How the units are linked:
@: zn->gt, zs->gq, sz->hr, td->jt, pf->br, tp->lf, lf->hl, bh->hf, sr->dn, mq->nr, zh->dc, mp->hc, tm->bl, rh->bg, bp->mt, sg->sm, pm->zm, rc->nj, th->lp, rl->gl, hc->sz, dj->qd, tn->tp, bg->gb, cd->sd, pn->tm, sc->nq, dq->dj, lz->zl, lq->td, rj->ft, zc->nb, sd->rl, tq->cg, zf->qh, hs->sg, pr->pp, gn->pf, rg->zs, dc->rh, dl->zp, gp->qm, lp->zf, pp->zc, ms->rg, gb->cd, zl->jl, hr->tn, nj->lz, nq->qn, tz->gn, hb->fm, ft->tt, bl->pj, gl->fp, zp->dr, tt->sf, fp->dt, fs->sb, zm->pr, bs->fz, cz->ch, dp->ml, sm->bh, jl->sr, gt->pm, jf->mp, jt->nc, cc->dq, sf->hb, hf->cc, hl->dg, hm->rc, bn->zh, tb->pn, mt->gp, ng->jh, gj->ng, qq->dp, sb->hs, ml->dm, jh->qq, mr->bn, pj->bq, qh->lg, bq->tq, dr->tz, gq->mq, sn->hm, nr->dl, dm->jf, dt->sc, dg->rj, ql->bs, dn->th, lg->mr, qd->sq, fm->sn, nc->zn, qm->ql, ch->fs, sq->lq, qn->ms, cg->gj, fz->tb, br->cz, nb->bp
%: zn->jl, zs->gj, sz->tz, td->nj, pf->hc, tp->br, lf->cz, bh->ft, sr->jt, mq->jh, zh->nb, mp->zp, tm->rl, rh->mt, bp->mr, sg->dg, pm->dn, rc->dj, th->zn, rl->fz, hc->dr, dj->fm, tn->pf, bg->gp, cd->ql, pn->sd, sc->bl, dq->hb, lz->sq, lq->rc, rj->sb, zc->qh, sd->bs, tq->sc, zf->pm, hs->hl, pr->lp, gn->mp, rg->cg, dc->bp, dl->dp, gp->zh, lp->gt, pp->zf, ms->tq, gb->qm, zl->lq, hr->gn, nj->qd, nq->pj, tz->jf, hb->bh, ft->hs, bl->gl, gl->tb, zp->ml, tt->sg, fp->pn, fs->tp, zm->th, bs->bg, cz->hr, dp->gq, sm->rj, jl->td, gt->sr, jf->dl, jt->lz, cc->sf, sf->sm, hf->tt, hl->ch, hm->dq, bn->zc, tb->cd, mt->bn, ng->ms, gj->qn, qq->zs, sb->lf, ml->mq, jh->rg, mr->pp, pj->fp, qh->zm, bq->dt, dr->dm, gq->ng, sn->cc, nr->qq, dm->nr, dt->tm, dg->fs, ql->rh, dn->nc, lg->pr, qd->sn, fm->hf, nc->zl, qm->dc, ch->tn, sq->hm, qn->bq, cg->nq, fz->gb, br->sz, nb->lg
*: zn->zl, zs->cg, sz->dr, td->rc, pf->mp, tp->pf, lf->br, bh->rj, sr->td, mq->ng, zh->zc, mp->dl, tm->sd, rh->bp, bp->lg, sg->hl, pm->sr, rc->dq, th->nc, rl->bs, hc->zp, dj->hb, tn->gn, bg->mt, cd->qm, pn->cd, sc->tm, dq->sf, lz->qd, lq->hm, rj->fs, zc->zf, sd->ql, tq->dt, zf->gt, hs->lf, pr->th, gn->jf, rg->tq, dc->nb, dl->qq, gp->bn, lp->zn, pp->lp, ms->bq, gb->gp, zl->sq, hr->tz, nj->dj, nq->bl, tz->dm, hb->sm, ft->sb, bl->rl, gl->fz, zp->dp, tt->hs, fp->tb, fs->tn, zm->dn, bs->rh, cz->sz, dp->zs, sm->dg, jl->lq, gt->jl, jf->nr, jt->nj, cc->tt, sf->sg, hf->ft, hl->cz, hm->cc, bn->pp, tb->gb, mt->mr, ng->qn, gj->nq, qq->rg, sb->tp, ml->gq, jh->ms, mr->pr, pj->gl, qh->pm, bq->fp, dr->ml, gq->gj, sn->hf, nr->jh, dm->mq, dt->pn, dg->ch, ql->dc, dn->jt, lg->zm, qd->fm, fm->bh, nc->lz, qm->zh, ch->hr, sq->sn, qn->pj, cg->sc, fz->bg, br->hc, nb->qh
^: zn->lp, zs->dp, sz->cz, td->sr, pf->tp, tp->sb, lf->hs, bh->fm, sr->pm, mq->dm, zh->qm, mp->pf, tm->sc, rh->bs, bp->rh, sg->sf, pm->qh, rc->td, th->pr, rl->bl, hc->br, dj->nj, tn->fs, bg->fz, cd->pn, pn->dt, sc->cg, dq->rc, lz->nc, lq->jl, rj->bh, zc->zh, sd->tm, tq->rg, zf->zc, hs->tt, pr->mr, gn->tn, rg->qq, dc->ql, dl->mp, gp->gb, lp->pp, pp->bn, ms->jh, gb->tb, zl->zn, hr->ch, nj->jt, nq->gj, tz->hr, hb->dj, ft->hf, bl->nq, gl->pj, zp->hc, tt->cc, fp->bq, fs->rj, zm->lg, bs->rl, cz->hl, dp->zp, sm->hb, jl->gt, gt->zf, jf->gn, jt->dn, cc->hm, sf->dq, hf->sn, hl->sg, hm->lq, bn->gp, tb->fp, mt->bg, ng->mq, gj->gq, qq->dl, sb->ft, ml->dr, jh->nr, mr->mt, pj->qn, qh->nb, bq->ms, dr->sz, gq->ml, sn->sq, nr->jf, dm->tz, dt->tq, dg->sm, ql->sd, dn->zm, lg->bp, qd->lz, fm->qd, nc->th, qm->cd, ch->dg, sq->zl, qn->ng, cg->zs, fz->gl, br->lf, nb->dc
+: zn->dn, zs->jh, sz->pf, td->zl, pf->hr, tp->ch, lf->fs, bh->sf, sr->zn, mq->dp, zh->mt, mp->tz, tm->fp, rh->qm, bp->zh, sg->ft, pm->lp, rc->sq, th->pm, rl->pn, hc->gn, dj->hm, tn->cz, bg->ql, cd->fz, pn->gl, sc->bq, dq->sn, lz->td, lq->lz, rj->sg, zc->mr, sd->tb, tq->qn, zf->pr, hs->rj, pr->qh, gn->sz, rg->ng, dc->gp, dl->dm, gp->rh, lp->zm, pp->lg, ms->gj, gb->bs, zl->jt, hr->br, nj->lq, nq->tq, tz->hc, hb->cc, ft->sm, bl->dt, gl->tm, zp->jf, tt->bh, fp->bl, fs->hl, zm->zf, bs->cd, cz->tp, dp->nr, sm->tt, jl->nc, gt->th, jf->dr, jt->jl, cc->fm, sf->hf, hf->hb, hl->sb, hm->qd, bn->bp, tb->rl, mt->dc, ng->zs, gj->rg, qq->mq, sb->dg, ml->dl, jh->gq, mr->nb, pj->sc, qh->pp, bq->nq, dr->mp, gq->qq, sn->dj, nr->ml, dm->zp, dt->pj, dg->hs, ql->gb, dn->gt, lg->zc, qd->rc, fm->dq, nc->sr, qm->bg, ch->lf, sq->nj, qn->cg, cg->ms, fz->sd, br->tn, nb->bn
&: zn->qh, zs->dm, sz->fs, td->th, pf->hl, tp->sg, lf->sm, bh->hm, sr->pr, mq->mp, zh->bs, mp->cz, tm->qn, rh->tb, bp->gb, sg->fm, pm->mr, rc->nc, th->zc, rl->bq, hc->ch, dj->zl, tn->hs, bg->pn, cd->bl, pn->nq, sc->ng, dq->lz, lz->gt, lq->dn, rj->cc, zc->rh, sd->pj, tq->gq, zf->bp, hs->hb, pr->zh, gn->lf, rg->ml, dc->fz, dl->sz, gp->sd, lp->nb, pp->dc, ms->dp, gb->tm, zl->pm, hr->sb, nj->zn, nq->jh, tz->tp, hb->sq, ft->dq, bl->ms, gl->tq, zp->hr, tt->dj, fp->cg, fs->tt, zm->bn, bs->fp, cz->rj, dp->tz, sm->sn, jl->zm, gt->lg, jf->br, jt->lp, cc->nj, sf->qd, hf->rc, hl->bh, hm->jt, bn->ql, tb->sc, mt->cd, ng->dl, gj->nr, qq->dr, sb->sf, ml->gn, jh->zp, mr->qm, pj->rg, qh->mt, bq->zs, dr->tn, gq->jf, sn->td, nr->hc, dm->pf, dt->gj, dg->hf, ql->gl, dn->pp, lg->gp, qd->jl, fm->lq, nc->zf, qm->rl, ch->ft, sq->sr, qn->qq, cg->mq, fz->dt, br->dg, nb->bg

The rows follow the links: the fewer symbols apart two units are, the more alike their rows tend to be.

Each row is also shifted at random along 9 hidden directions that mean nothing.

Some units, each with a row of numbers:
cg
[49,15,1,-4,-2,6,0,15,4,15,4,-15,-1,6,12,-17,-10,8,4,-17,12,18,39,25,-1,-1,9,-9,4,1,-16,-12,-3,-24,4,1,-14,17,-14,-10,21,-10,-28,-12,-6,-6,15,7,19,2,-1,-7,-49,-14,-34,-3,-7,-4,0,-13,-11,4,-13,-20,8,-1,8]
tm
[-12,21,-16,12,30,15,4,-41,59,2,68,-19,-11,-24,-4,-7,-13,-16,19,-9,17,-4,13,47,1,0,26,18,-16,-2,-18,9,-8,-15,6,8,-14,17,16,-43,11,-18,65,22,-18,7,12,14,-50,-2,-6,-15,6,4,66,-1,-7,14,0,-6,-7,21,-18,15,-5,-7,-35]
tp
[19,-4,11,20,8,-1,-6,-2,16,-10,33,-20,13,11,-10,-31,16,-13,-8,-17,-7,36,18,22,7,14,-5,1,-24,7,-10,-12,-9,-5,11,-2,-18,-12,19,-13,-1,-10,40,-3,-24,-24,27,20,-49,15,4,-1,18,6,10,-2,10,7,0,6,-1,-3,-18,-12,-22,0,-9]
ng
[-15,12,-3,1,4,4,12,-1,1,5,2,-17,-8,12,0,9,-11,0,5,-23,3,4,8,-5,-6,4,9,-11,2,9,-11,-24,-19,-26,-4,-6,10,16,-9,-5,11,-2,-17,-1,-7,0,-3,-11,13,-8,7,-5,-24,-15,-6,6,-7,0,1,-10,-5,4,6,-20,12,-9,-3]
rh
[-34,11,-19,1,2,4,-40,36,-46,13,14,20,-14,-2,15,-8,9,-9,22,17,10,8,-10,-9,-11,5,3,50,14,-21,-4,32,18,7,33,4,-5,3,2,28,10,13,-7,6,3,11,-15,-3,49,-7,-6,-2,14,30,19,-12,-15,-15,0,-2,-6,8,-17,28,6,5,-6]
br
[29,-4,1,12,19,3,56,-97,51,-29,14,-22,4,2,-14,1,2,-2,-9,-21,-24,3,-20,-2,15,8,11,-28,-25,25,-4,-52,-31,-14,-20,-8,1,2,13,-35,-21,-13,58,40,-28,6,-3,-26,-81,-5,7,4,39,8,54,23,10,20,1,10,3,2,19,-9,1,-14,-12]
mq
[-68,2,-3,-14,18,-6,26,-33,-5,0,-20,-16,-11,2,7,-14,-5,11,7,-28,-2,21,12,-8,4,7,6,18,17,14,3,-29,-22,-26,4,-14,-3,11,-16,15,12,-16,-63,10,-17,24,-18,-36,57,-9,18,16,-32,-2,-27,-7,-1,-12,0,0,-25,-7,8,-14,21,-25,4]
sf
[98,-12,20,27,-25,-4,-54,42,-25,-12,-54,0,26,28,-1,-6,-8,-4,-37,10,-15,-16,-12,15,9,-23,-4,-4,-27,-6,-6,-3,14,20,7,9,7,-12,-5,-16,-8,11,30,-7,10,-36,37,-10,-28,23,-7,-4,-15,-14,-15,9,-5,-3,0,6,32,-16,-4,-6,-9,11,10]
dc
[-71,16,-1,7,-45,20,23,-14,-27,0,-83,6,17,43,39,-22,-12,29,-27,8,-28,16,3,-4,10,-18,19,-62,-12,10,-25,-67,10,-10,-9,13,-9,29,-37,-25,-5,9,26,39,-5,-14,10,-29,-69,-7,-23,-15,-2,9,-22,38,-26,3,0,-14,36,8,5,-25,36,18,48]
zp
[21,2,-1,23,-7,2,-20,-5,-17,-4,-43,-11,9,35,8,-18,-1,-4,-13,-12,-16,8,-14,-21,0,5,6,-10,-6,14,-9,-33,-14,-7,-8,7,6,7,-13,11,3,4,4,15,-12,-3,2,-35,-25,0,2,-4,6,0,-8,3,-11,0,0,-1,12,-7,2,-19,14,-8,14]
dq
[1,-13,6,46,-20,-2,-94,-10,-37,-23,-79,10,31,38,18,-41,2,-3,-37,24,-29,-23,-42,6,19,-19,10,17,-31,-10,-10,-8,20,34,7,22,-10,-11,-7,0,-12,15,33,31,-1,-8,30,-68,-22,26,-14,2,1,24,7,-1,-16,-8,0,17,24,-24,-14,17,7,2,23]
td
[-80,-16,0,-8,-1,-4,32,-50,15,-11,-37,15,9,-12,11,-29,11,12,-10,21,-17,15,-10,-5,14,0,-8,2,6,10,22,-5,10,24,-6,7,-16,-13,-3,9,-17,-13,20,32,-8,17,-15,-5,-53,-2,-4,13,49,23,4,-3,7,4,0,14,10,-3,4,13,4,0,18]
hb
[84,-14,6,2,19,-7,0,-81,57,-28,51,-3,1,-27,-29,41,0,-3,0,3,-1,-66,-34,8,12,-4,5,-29,-23,-4,1,11,-10,10,-37,-7,6,-13,30,-32,-23,5,7,-3,11,19,5,-28,20,11,0,8,-14,-2,45,5,23,14,1,14,-25,-10,18,20,-18,-6,-19]
jh
[30,17,2,20,-6,11,-1,16,-43,-9,-32,-24,2,40,14,-21,-14,-2,-16,-29,-20,43,10,20,8,-10,20,25,-25,5,-30,-57,-12,-32,45,-10,0,21,-16,-31,6,-1,36,31,-30,-31,23,-25,-22,-2,4,-6,-16,4,14,29,-24,-11,0,-6,22,7,-5,-20,17,-4,-7]
zm
[-14,1,-9,-15,9,6,51,-47,18,-10,29,13,-7,-27,4,-2,9,6,10,15,-7,17,-5,11,9,0,3,11,-3,-3,5,-2,9,7,15,-5,-15,-2,13,-20,-17,-7,48,33,-12,10,-14,16,-42,-10,-7,5,49,32,49,13,5,6,0,8,2,16,1,25,-2,8,-10]
jf
[-50,-2,-2,19,-2,-7,-47,34,-42,2,-27,-5,-1,33,-4,5,4,-14,-1,-14,-4,-8,-23,-44,-13,12,-4,10,7,5,-1,-5,-15,-4,-5,0,24,-1,-7,41,8,15,-40,-14,3,2,-9,-35,48,-1,13,1,-9,-7,-20,-11,-7,-10,-1,0,-2,-15,6,-14,8,-12,3]
jl
[-49,-12,7,-35,20,-13,33,-11,0,-5,38,11,-10,-41,-5,-7,14,10,14,5,8,26,22,26,10,2,-14,49,13,-13,19,29,13,6,33,-21,-22,-18,15,4,-4,-15,-33,-8,-4,12,-9,26,61,3,10,24,-6,18,-4,-13,20,-13,0,13,-30,-1,-5,26,-16,-2,-13]
qd
[-24,-19,1,6,-14,-10,-24,62,-47,3,-32,27,6,9,-5,3,20,-14,-6,27,-8,8,-30,-46,-13,8,-29,24,14,-4,27,31,15,37,10,7,19,-27,5,51,-12,16,14,-9,13,-10,-19,22,-18,-2,2,4,68,12,-3,-11,2,-5,-1,10,27,-7,3,11,-11,11,4]
ft
[8,-9,15,30,-19,-1,-27,53,-1,-7,-10,-7,17,26,-27,34,-5,-22,-26,-1,-9,-27,-24,-18,-10,-6,-12,-33,-25,6,0,-1,-6,13,-18,6,36,-13,10,-11,-14,18,60,-22,14,-42,22,22,-70,10,0,-16,26,-32,12,15,2,15,0,-1,41,-6,12,-20,-21,12,-10]
bn
[-46,12,3,-27,-27,9,68,1,-29,-3,-12,6,-9,12,8,42,-8,26,-2,-7,-14,6,3,-16,0,-10,5,-51,-1,0,-15,-48,-2,-26,1,-22,14,21,-15,-27,-13,18,-11,6,7,-13,-11,0,13,-19,-6,-4,-15,-3,-6,47,-6,-1,0,-14,10,14,27,-19,19,17,14]
dl
[102,6,-11,29,-18,12,21,-22,-42,-17,-67,-3,7,53,15,-11,3,-5,-19,-7,-43,29,-42,-49,1,5,11,-15,-16,22,-12,-73,-18,-9,6,4,20,14,-15,2,-17,13,70,60,-25,-12,-15,-44,-98,-19,-2,-8,74,24,40,37,-24,6,0,0,47,7,18,-18,28,0,13]
zs
[-9,14,-7,21,13,9,-29,-57,6,-5,5,-20,7,19,26,-65,8,5,3,-17,-6,31,20,32,16,9,26,11,-15,1,-31,-33,-7,-21,11,7,-44,16,-4,-11,16,-14,-9,29,-34,13,21,-47,10,9,-5,1,-31,30,-1,-9,-11,-6,0,1,-27,-3,-29,-3,15,-12,13]
nq
[-2,3,-25,-19,38,-3,22,-11,36,22,16,4,-26,-44,-4,0,-9,-13,34,5,28,-2,1,-13,-16,12,-4,55,44,9,35,47,-8,6,-5,9,10,2,-3,39,18,-26,-16,7,0,44,-45,20,4,-22,14,6,33,-6,16,-38,0,2,0,-1,-11,11,0,21,7,-24,-24]
tt
[28,-12,28,-19,-10,-8,50,-19,2,-15,-14,-12,14,5,-1,-15,6,25,-21,-18,-17,36,34,24,20,-4,-10,-28,-12,9,-2,-40,-3,-14,6,-21,-20,-8,-3,-24,-11,-12,-27,-8,-12,-20,20,8,7,11,7,16,-33,-5,-46,17,18,-3,1,6,-9,-11,6,-25,-7,3,19]
rj
[-18,-13,2,25,-14,-4,-42,-11,-19,-5,22,11,22,32,8,-51,57,-6,1,10,-16,29,-9,-40,-1,42,-17,-41,-6,1,-9,-5,4,18,-22,12,-32,-23,21,49,-7,17,-11,-11,-11,1,4,-7,-14,13,-11,1,50,46,-22,-18,13,5,0,10,-19,-14,-23,-7,-15,14,36]
ms
[6,11,-11,-4,17,2,1,11,36,22,51,-9,-14,-17,-11,12,-2,-13,26,-10,28,-9,17,-6,-18,17,-1,-9,18,5,3,26,-13,-11,-23,6,6,7,6,16,20,-7,-19,-26,5,14,-11,29,10,-7,4,-10,-6,-19,-3,-22,4,8,0,-11,-19,10,-6,-7,-6,-8,-14]

Start, symbols taken left to right, then the unit you end at.
Answers are names.
[-83,-12,5,-7,-17,-2,10,-1,15,8,1,19,16,-5,9,-32,28,9,-2,23,-1,20,16,-10,1,16,-20,-39,11,3,13,15,18,25,-24,15,-26,-16,5,26,-5,-3,-3,-12,4,2,-2,36,-44,6,-13,0,39,15,-35,-15,14,9,0,3,-1,-2,-12,-3,-12,18,32]
* * @ & % & & * => zf
[-52,-13,6,19,-19,-1,6,-38,9,-18,-7,4,17,29,-11,18,21,-1,-15,4,-25,-25,-40,-52,-1,16,-8,-80,-17,15,-3,-33,-14,11,-52,5,14,-10,11,8,-26,22,20,2,6,-3,-5,-22,-53,0,-7,-6,44,6,8,17,11,20,1,5,10,-10,21,-18,-4,9,23]
@ * * * * ^ => tp
[82,-4,11,-28,-2,-7,79,-19,-31,-10,-24,-10,-7,15,2,3,7,23,-4,-31,-22,50,14,-25,7,10,-8,-10,10,19,3,-60,-22,-32,14,-33,4,4,-13,6,-8,-6,-48,9,-19,-2,-21,-14,33,-16,20,20,-6,4,-31,23,8,-10,0,1,-9,-3,25,-30,15,-9,12]
& % @ % * + * => zp
[13,-3,1,13,6,-9,-56,-6,-36,-4,23,-4,4,24,6,-34,32,-3,11,-14,-2,17,0,-18,1,28,-2,9,1,-9,-16,-3,-6,-8,4,-6,-23,-9,10,40,10,12,-72,-18,-11,13,4,-42,97,12,6,12,-29,29,-31,-23,6,-16,0,8,-46,-20,-18,-3,-3,-8,15]
^ & ^ * + * => lf
[-7,0,7,1,-13,4,-11,-1,-25,-7,12,12,13,5,21,-47,23,12,-5,14,-10,43,23,35,16,0,1,10,-16,-18,-17,-4,27,7,35,-1,-44,-7,8,-13,-5,1,17,10,-14,-15,25,10,-3,15,-15,4,3,41,-4,5,1,-9,0,7,-6,1,-28,14,-9,20,17]
@ ^ + @ & * ^ & + * ^ => tb
[-108,16,-19,13,8,9,-31,49,-27,18,16,3,-11,3,10,-19,1,-20,19,4,12,27,5,2,-14,7,5,55,8,-9,-5,24,7,-1,36,9,-1,7,1,18,17,0,31,9,-10,-4,-5,19,-11,-8,-1,-11,29,15,26,-13,-19,-7,-1,-6,10,15,-23,14,2,0,-18]
% ^ & ^ & * @ + @ @ => ml
[88,8,-16,2,9,5,19,14,6,9,-20,-2,-17,-4,-8,35,-23,-15,7,-2,5,-19,-26,-29,-17,-5,4,17,14,13,15,3,-16,-3,-6,5,41,13,-11,7,2,-1,30,15,6,8,-29,2,-37,-23,9,-9,34,-21,34,4,-14,6,0,-8,28,12,21,0,14,-12,-22]
+ & & & * & @ ^ @ + => hb
[56,-21,7,-15,1,-10,40,-81,1,-28,-60,10,8,-7,8,-10,3,25,-19,10,-29,-3,-25,-8,25,-11,-1,1,0,10,18,-31,1,13,-5,-8,-8,-10,-9,-3,-26,-8,-15,40,-7,24,-16,-49,1,-2,4,26,12,21,-1,10,8,-4,0,19,-1,-14,22,12,15,-9,20]
& @ % ^ * % % & & + => pm
[-23,15,-7,-10,0,9,6,-19,16,8,6,-2,-7,-10,12,5,-16,12,8,0,11,-16,14,20,1,-10,16,-13,4,-5,-12,-2,3,-13,-8,3,-8,20,-11,-19,10,-4,-18,4,5,12,2,-9,22,-4,-8,-6,-40,-6,-4,4,-9,0,0,-10,-11,8,-3,1,13,0,4]
@ & * + + + + + ^ => tq
[-10,6,-2,31,-11,5,-52,44,-7,17,-32,-10,15,33,12,-41,1,-13,-9,-4,4,18,14,-7,-10,10,0,-8,2,10,-7,-2,-2,2,-10,25,-5,4,-14,25,21,-3,7,-8,-6,-13,16,4,-44,7,-4,-15,4,-11,-33,-20,-14,2,0,-9,15,-4,-22,-24,4,-2,17]
* % % @ * & * * @ => nq
[-28,-18,12,-29,29,-18,54,-33,52,1,-3,-16,-5,-35,-18,-3,-7,9,2,-21,11,8,27,9,5,5,-16,11,25,22,34,7,-20,-5,-18,-11,-1,-12,-3,12,5,-37,-57,-17,-4,22,-15,15,21,-1,26,23,-22,-31,-41,-25,25,2,0,7,-23,-11,14,-13,-6,-27,-6]
@ * % + @ ^ + * => hr
[-125,-17,9,9,-9,-6,-19,-14,50,-2,-37,5,16,-10,-16,26,-17,-2,-20,20,4,-69,-26,-9,0,-15,-8,-46,-1,10,22,23,1,31,-59,22,22,-11,-3,-1,-10,0,8,-15,30,7,4,-3,-45,10,-5,-6,-2,-38,-13,-10,9,18,0,3,19,-14,17,-2,-6,-1,10]
% * % ^ @ % & * + => rc
[-21,3,2,-12,-14,2,14,28,-31,-3,55,15,-8,0,-10,42,17,0,12,6,-1,-3,-9,-17,-9,6,-8,-22,-8,-18,-13,5,9,-3,11,-19,8,-4,20,-6,-15,28,4,-20,14,-17,-3,24,35,-5,-7,-4,11,15,20,24,7,-1,0,-3,-6,9,7,7,-14,24,-7]
% % @ + & + @ ^ + ^ @ => bs
[-62,-16,1,-3,9,-9,27,-66,42,-5,-58,-8,9,-1,1,-20,-3,11,-12,-7,-10,-9,-10,-26,8,8,-6,-26,18,32,26,-22,-21,6,-48,11,2,-4,-17,26,-2,-22,-36,14,-6,32,-21,-33,-28,-4,12,14,8,-14,-35,-18,10,10,1,7,-4,-16,18,-18,15,-25,24]
@ & + + & & + ^ => nc
[-59,14,-1,13,-24,12,-25,0,-24,-12,22,5,-2,23,-5,59,-8,0,-3,4,-9,-56,-36,-12,-4,-14,18,-52,-30,-19,-36,-20,2,-10,-12,-7,22,17,7,-37,-15,41,18,-3,21,-15,13,-32,29,0,-17,-18,-28,0,37,40,-11,4,0,-9,5,5,16,2,5,20,-2]
+ ^ * @ + & @ => bs
[-81,12,-21,3,29,5,-34,-1,10,17,23,2,-11,-26,17,-47,0,-12,24,11,23,21,19,34,-1,4,11,76,16,-11,4,43,13,7,31,16,-28,4,2,15,24,-22,7,17,-15,24,-4,8,10,0,-1,1,7,22,20,-36,-11,-9,0,2,-15,9,-35,32,3,-12,-16]
^ % & % % * + * & => gl
[-33,-8,1,-36,10,-5,77,-93,-8,-30,36,13,-14,-19,-1,24,21,27,13,-2,-22,7,-19,-13,19,6,3,-11,-4,-5,-3,-35,-5,-13,10,-36,-13,-3,17,-17,-30,7,-31,27,-11,26,-28,-35,66,-13,4,26,6,44,32,29,18,-6,0,14,-36,1,26,20,6,1,1]
& & @ ^ % ^ % + & % => sd
